Below is a small trained network, with its code and all its weights. Each question gives an input and a target symbol and asks what happens when units are switched off, that is, made to give their printed mean instead of their output.

import numpy as np


def w(rows, s, z=0):
    codes = np.array(rows[::2]) - 128.0
    scale = np.full(codes.shape[1], s)
    scale[-1] = z or s
    return codes * scale


def norm(h):
    return h / np.sqrt((h * h).mean(-1, keepdims=True) + 1e-5)


def f(y):
    return np.maximum(y, 0)


def softmax(a):
    e = np.exp(a - a.max(-1, keepdims=True))
    return e / e.sum(-1, keepdims=True)


def log_softmax(a):
    a = a - a.max(-1, keepdims=True)
    return a - np.log(np.exp(a).sum(-1, keepdims=True))


def net(x, mask):
    ids = ['βγδεηθλξπψω'.index(c) for c in x.split()]
    T = len(ids)
    res = E[ids] + P[:T]
    r = norm(res)
    for j in range(3):
        rows = slice(2 * j, 2 * j + 2)
        q, k, v = (r @ M[0][rows].T for M in (Q, K, V))
        z = softmax(np.where(np.tri(T) > 0, q @ k.T / 2**0.5, -1e9)) @ v
        o = O[0][rows]
        res = res + np.where(mask[j], z, o[:, -1]) @ o[:, :-1]
    y = f(norm(res) @ A[0][:, :-1].T + A[0][:, -1])
    res = res + np.where(mask[3:15], y, B[0][:, -1]) @ B[0][:, :-1]
    return log_softmax(norm(res)[-1] @ U[:, :-1].T + U[:, -1])


Q, K, V, O, A, B = {}, {}, {}, {}, {}, {}
E = w([
[142,164,77],'β',
[136,158,90],'γ',
[232,54,105],'δ',
[47,81,144],'ε',
[176,62,127],'η',
[120,91,77],'θ',
[137,165,76],'λ',
[138,169,70],'ξ',
[124,168,251],'π',
[100,90,80],'ψ',
[135,161,81],'ω',
],0.013)
P = w([
[6,254,41],'0',
[40,157,77],'1',
[60,126,97],'2',
[71,110,110],'3',
[75,101,125],'4',
[79,96,137],'5',
[80,96,151],'6',
[82,93,162],'7',
[88,90,172],'8',
[85,93,179],'9',
[82,95,186],'10',
],0.0046)
Q[0] = w([
[88,200,235],'H0',
[189,2,173],'H0',
[115,43,217],'H1',
[41,118,119],'H1',
[26,175,134],'H2',
[21,74,210],'H2',
],0.0092)
K[0] = w([
[94,143,165],'H0',
[67,34,83],'H0',
[140,139,184],'H1',
[61,164,123],'H1',
[92,217,181],'H2',
[117,125,254],'H2',
],0.015)
V[0] = w([
[122,163,138],'H0',
[164,128,41],'H0',
[112,134,48],'H1',
[161,106,206],'H1',
[75,58,99],'H2',
[93,172,254],'H2',
],0.0082)
O[0] = w([
[108,85,214,110],'H0',
[2,174,66,171],'H0',
[250,206,38,222],'H1',
[63,125,89,12],'H1',
[163,245,182,255],'H2',
[166,148,13,130],'H2',
],0.0048,0.0046)
A[0] = w([
[68,1,198,112],'N0',
[113,216,150,97],'N1',
[97,97,173,198],'N2',
[249,28,115,93],'N3',
[157,243,48,63],'N4',
[33,173,92,143],'N5',
[187,73,129,94],'N6',
[118,163,104,76],'N7',
[202,85,122,207],'N8',
[170,60,73,128],'N9',
[143,155,219,253],'N10',
[128,47,204,124],'N11',
],0.0083,0.0048)
B[0] = w([
[142,50,181,187],'N0',
[57,116,80,175],'N1',
[177,109,139,184],'N2',
[3,254,246,142],'N3',
[108,49,231,220],'N4',
[172,178,180,253],'N5',
[62,148,199,134],'N6',
[91,145,190,147],'N7',
[99,213,51,151],'N8',
[104,171,108,151],'N9',
[196,76,23,205],'N10',
[27,243,187,157],'N11',
],0.0048,0.0071)
U = w([
[179,131,114,60],'β',
[184,175,115,53],'γ',
[49,231,164,172],'δ',
[69,39,104,119],'ε',
[111,77,238,253],'η',
[94,155,53,72],'θ',
[166,142,120,28],'λ',
[157,142,128,7],'ξ',
[248,111,178,71],'π',
[114,133,68,82],'ψ',
[180,150,122,55],'ω',
],0.016,0.0053)

Each question gives the input, a string of symbols that net reads in full, and the target symbol t.
The units are the heads (2 rows each of Q, K, V and O) and the neurons (one row each of A and B). Each row of codes is followed by its name. A weight is (code - 128) times the scale printed after its matrix; where a second scale follows, it is the last column's (O, A, B and U).
mask holds one flag per unit, heads first, then neurons. A switched-off unit (its flag False) gives its mean, the last column of its rows in O or B, instead of its output. The means were averaged over made-up inputs and are rounded, as every weight is.
A unit's drop is (log p(t) with every unit on - log p(t) with that unit switched off) / (log p(t) with every unit on - log p(t) with every unit switched off).
The circuit of an input: a set's keep is (log p(t) with only the set's units on - log p(t) with every unit switched off) / (log p(t) with every unit on - log p(t) with every unit switched off). Starting from the 12 units with the biggest drops (on a tie, the unit counted first), units are removed one at a time, each time the one whose removal leaves the highest keep (on an exact tie, the one counted first), for as long as the keep stays at least 0.8.
units of the circuit, in order: the units of the circuit, biggest drop first
k most important neurons: the k neurons with the biggest drops, biggest first
which heads matter: for each layer, one digit per head in row order, 1 if its drop is at least 0.15 and else 0, layers parted by /
drop when u is switched off: that unit's drop, to one decimal
input θ θ ε π π λ ε θ θ δ, target δ: units of the circuit, in order	[N3, N8]
input θ ω λ γ ξ β ε θ ψ ω γ, target η: units of the circuit, in order	[N4, H0, H1, H2]
input θ γ ξ θ ε γ λ, target δ: 2 most important neurons	[N0, N1]
input ε ε ω, target δ: units of the circuit, in order	[H0, N4]
input ε ψ λ η ε θ ε ψ ε ξ, target δ: which heads matter	100
input ε ε ε δ ε ω θ ω β ω, target η: units of the circuit, in order	[N4]
input λ β ω ε ω, target η: units of the circuit, in order	[N4, H2]
input ψ θ ε ε ε ε ε ψ ε π, target π: units of the circuit, in order	[N10, H2]
input ε ψ ε θ ψ, target η: 4 most important neurons	[N4, N10, N8, N11]
input ω θ ε ξ, target δ: units of the circuit, in order	[H0, H2]
input ε ψ ψ ψ, target η: which heads matter	011
input θ ε ε θ γ, target δ: which heads matter	100
input η θ ψ ε θ ε θ ε β θ, target η: which heads matter	001
input ξ γ ε ε ψ, target δ: units of the circuit, in order	[N10]
input γ π ψ γ θ γ ε, target ε: which heads matter	011
input ψ ε θ, target δ: 3 most important neurons	[N10, N0, N2]
input ε ε η ω, target δ: 2 most important neurons	[N0, N1]
input γ η ε ω ε ε λ ε β λ, target η: which heads matter	111
input ψ ω ε β θ ξ δ ε ε θ, target η: which heads matter	101
input ε ψ ψ ε θ γ, target δ: 3 most important neurons	[N1, N0, N4]
input ε ε ε β, target δ: 3 most important neurons	[N0, N1, N2]
input ω ε γ θ, target δ: 3 most important neurons	[N10, N0, N4]
input θ ψ ε, target δ: most important neuron	[N4]
input ξ ψ β ψ ε ε ε β, target η: drop when H1 is switched off	0.3
input ε ε ε ε ψ, target δ: drop when N10 is switched off	1.0
